Here is a tiny trained network, its code and every weight. The questions are about switching its units off for an input and a class, where a switched-off unit gives its printed mean instead of its output.

import numpy as np


def w(rows, s, z=0):
    codes = np.array(rows[::2]) - 128.0
    scale = np.full(codes.shape[1], s)
    scale[-1] = z or s
    return codes * scale


def f(y):
    return y / 2 * (1 + np.tanh(0.7978845608 * (y + 0.044715 * y**3)))


def log_softmax(a):
    a = a - a.max(-1, keepdims=True)
    return a - np.log(np.exp(a).sum(-1, keepdims=True))


def net(x, mask):
    res = np.array(x, float).reshape(1, 7) / 4 @ E
    y = f(res @ A[0][:, :-1].T + A[0][:, -1])
    res = res + np.where(mask, y, B[0][:, -1]) @ B[0][:, :-1]
    return log_softmax(res[-1] @ U[:, :-1].T + U[:, -1])


A, B = {}, {}
E = w([
[28,92,124,10],'x0',
[222,169,166,2],'x1',
[64,146,213,174],'x2',
[190,112,71,108],'x3',
[49,234,60,185],'x4',
[117,28,175,136],'x5',
[89,93,66,76],'x6',
],0.0046)
A[0] = w([
[130,66,123,64,65],'neuron 1',
[174,137,131,140,107],'neuron 2',
[182,154,77,192,85],'neuron 3',
[120,44,123,75,120],'neuron 4',
[159,104,107,115,103],'neuron 5',
[83,123,126,166,172],'neuron 6',
[80,131,107,187,93],'neuron 7',
[192,151,83,182,66],'neuron 8',
[222,153,93,194,97],'neuron 9',
[143,134,84,113,167],'neuron 10',
[112,121,251,179,226],'neuron 11',
[51,152,115,206,54],'neuron 12',
[127,237,145,27,167],'neuron 13',
[156,134,140,117,5],'neuron 14',
[129,93,119,84,171],'neuron 15',
[125,85,240,165,92],'neuron 16',
[15,129,92,236,90],'neuron 17',
[153,152,147,121,153],'neuron 18',
[111,9,123,88,134],'neuron 19',
],0.011,0.0024)
B[0] = w([
[98,56,130,134,175],'neuron 1',
[103,141,158,133,145],'neuron 2',
[50,103,165,161,177],'neuron 3',
[129,44,123,129,192],'neuron 4',
[108,115,137,126,141],'neuron 5',
[142,134,80,145,170],'neuron 6',
[117,137,75,153,173],'neuron 7',
[57,116,181,156,172],'neuron 8',
[29,142,201,156,204],'neuron 9',
[141,104,142,111,151],'neuron 10',
[232,189,156,122,232],'neuron 11',
[105,144,54,180,203],'neuron 12',
[125,141,92,29,228],'neuron 13',
[108,138,147,151,119],'neuron 14',
[124,82,126,108,167],'neuron 15',
[223,121,199,172,193],'neuron 16',
[151,151,5,160,255],'neuron 17',
[122,147,146,110,148],'neuron 18',
[155,35,100,141,214],'neuron 19',
],0.027,0.0056)
U = w([
[207,147,182,186,75],'0',
[27,154,216,173,108],'1',
[108,139,122,30,102],'2',
[106,193,31,202,136],'3',
[136,115,91,90,253],'4',
[134,3,135,136,99],'5',
[181,188,213,170,107],'6',
],0.0054,0.0065)

Each question gives the input, the list of numbers given to net, and the class t.
The units are the neurons (one row each of A and B). Each row of codes is followed by its name. A weight is (code - 128) times the scale printed after its matrix; where a second scale follows, it is the last column's (A, B and U).
mask holds one flag per neuron, in row order. A switched-off neuron (its flag False) gives its mean, the last column of its row in B, instead of its output. The means were averaged over made-up inputs and are rounded, as every weight is.
A unit's drop is (log p(t) with every unit on - log p(t) with that unit switched off) / (log p(t) with every unit on - log p(t) with every unit switched off).
The circuit of an input: a set's keep is (log p(t) with only the set's units on - log p(t) with every unit switched off) / (log p(t) with every unit on - log p(t) with every unit switched off). Starting from the 12 units with the biggest drops (on a tie, the unit counted first), units are removed one at a time, each time the one whose removal leaves the highest keep (on an exact tie, the one counted first), for as long as the keep stays at least 0.8.
circuit, biggest first: the units of the circuit, biggest drop first
most important unit: the unit with the biggest drop
top k neurons: the k neurons with the biggest drops, biggest first
drop when u is switched off: that unit's drop, to one decimal
input [8,7,-7,-3,8,-2,-2], class 2: circuit, biggest first -> neuron 13
input [6,1,-3,5,6,-8,6], class 2: circuit, biggest first -> neuron 13; neuron 17
input [-3,-6,2,1,-3,6,0], class 0: circuit, biggest first -> neuron 16; neuron 11
input [7,7,-2,2,7,5,-2], class 2: circuit, biggest first -> neuron 13; neuron 17
input [-1,-5,-4,8,-6,-1,-3], class 1: circuit, biggest first -> neuron 9; neuron 17; neuron 8
input [-2,3,-5,-8,-1,-5,-3], class 1: circuit, biggest first -> neuron 17; neuron 19
input [0,4,4,1,-3,-6,5], class 2: top 2 neurons -> neuron 13; neuron 17
input [-6,6,-5,-6,0,0,5], class 2: top 3 neurons -> neuron 13; neuron 16; neuron 12
input [4,-4,2,-2,1,8,1], class 3: top 3 neurons -> neuron 17; neuron 12; neuron 6
input [-3,2,2,-7,-8,6,-8], class 6: top 2 neurons -> neuron 17; neuron 11
input [-6,-2,8,-8,-6,-4,2], class 0: top 2 neurons -> neuron 16; neuron 9
input [8,0,2,8,5,-6,8], class 2: drop when neuron 13 is switched off -> 0.4
input [-6,7,-3,0,-6,0,-3], class 1: drop when neuron 9 is switched off -> 0.2
input [1,7,-1,-7,4,-8,1], class 2: most important unit -> neuron 13
input [1,3,2,-7,2,7,-4], class 6: drop when neuron 9 is switched off -> -0.1
input [7,8,3,-5,-4,1,4], class 5: drop when neuron 1 is switched off -> 0.1
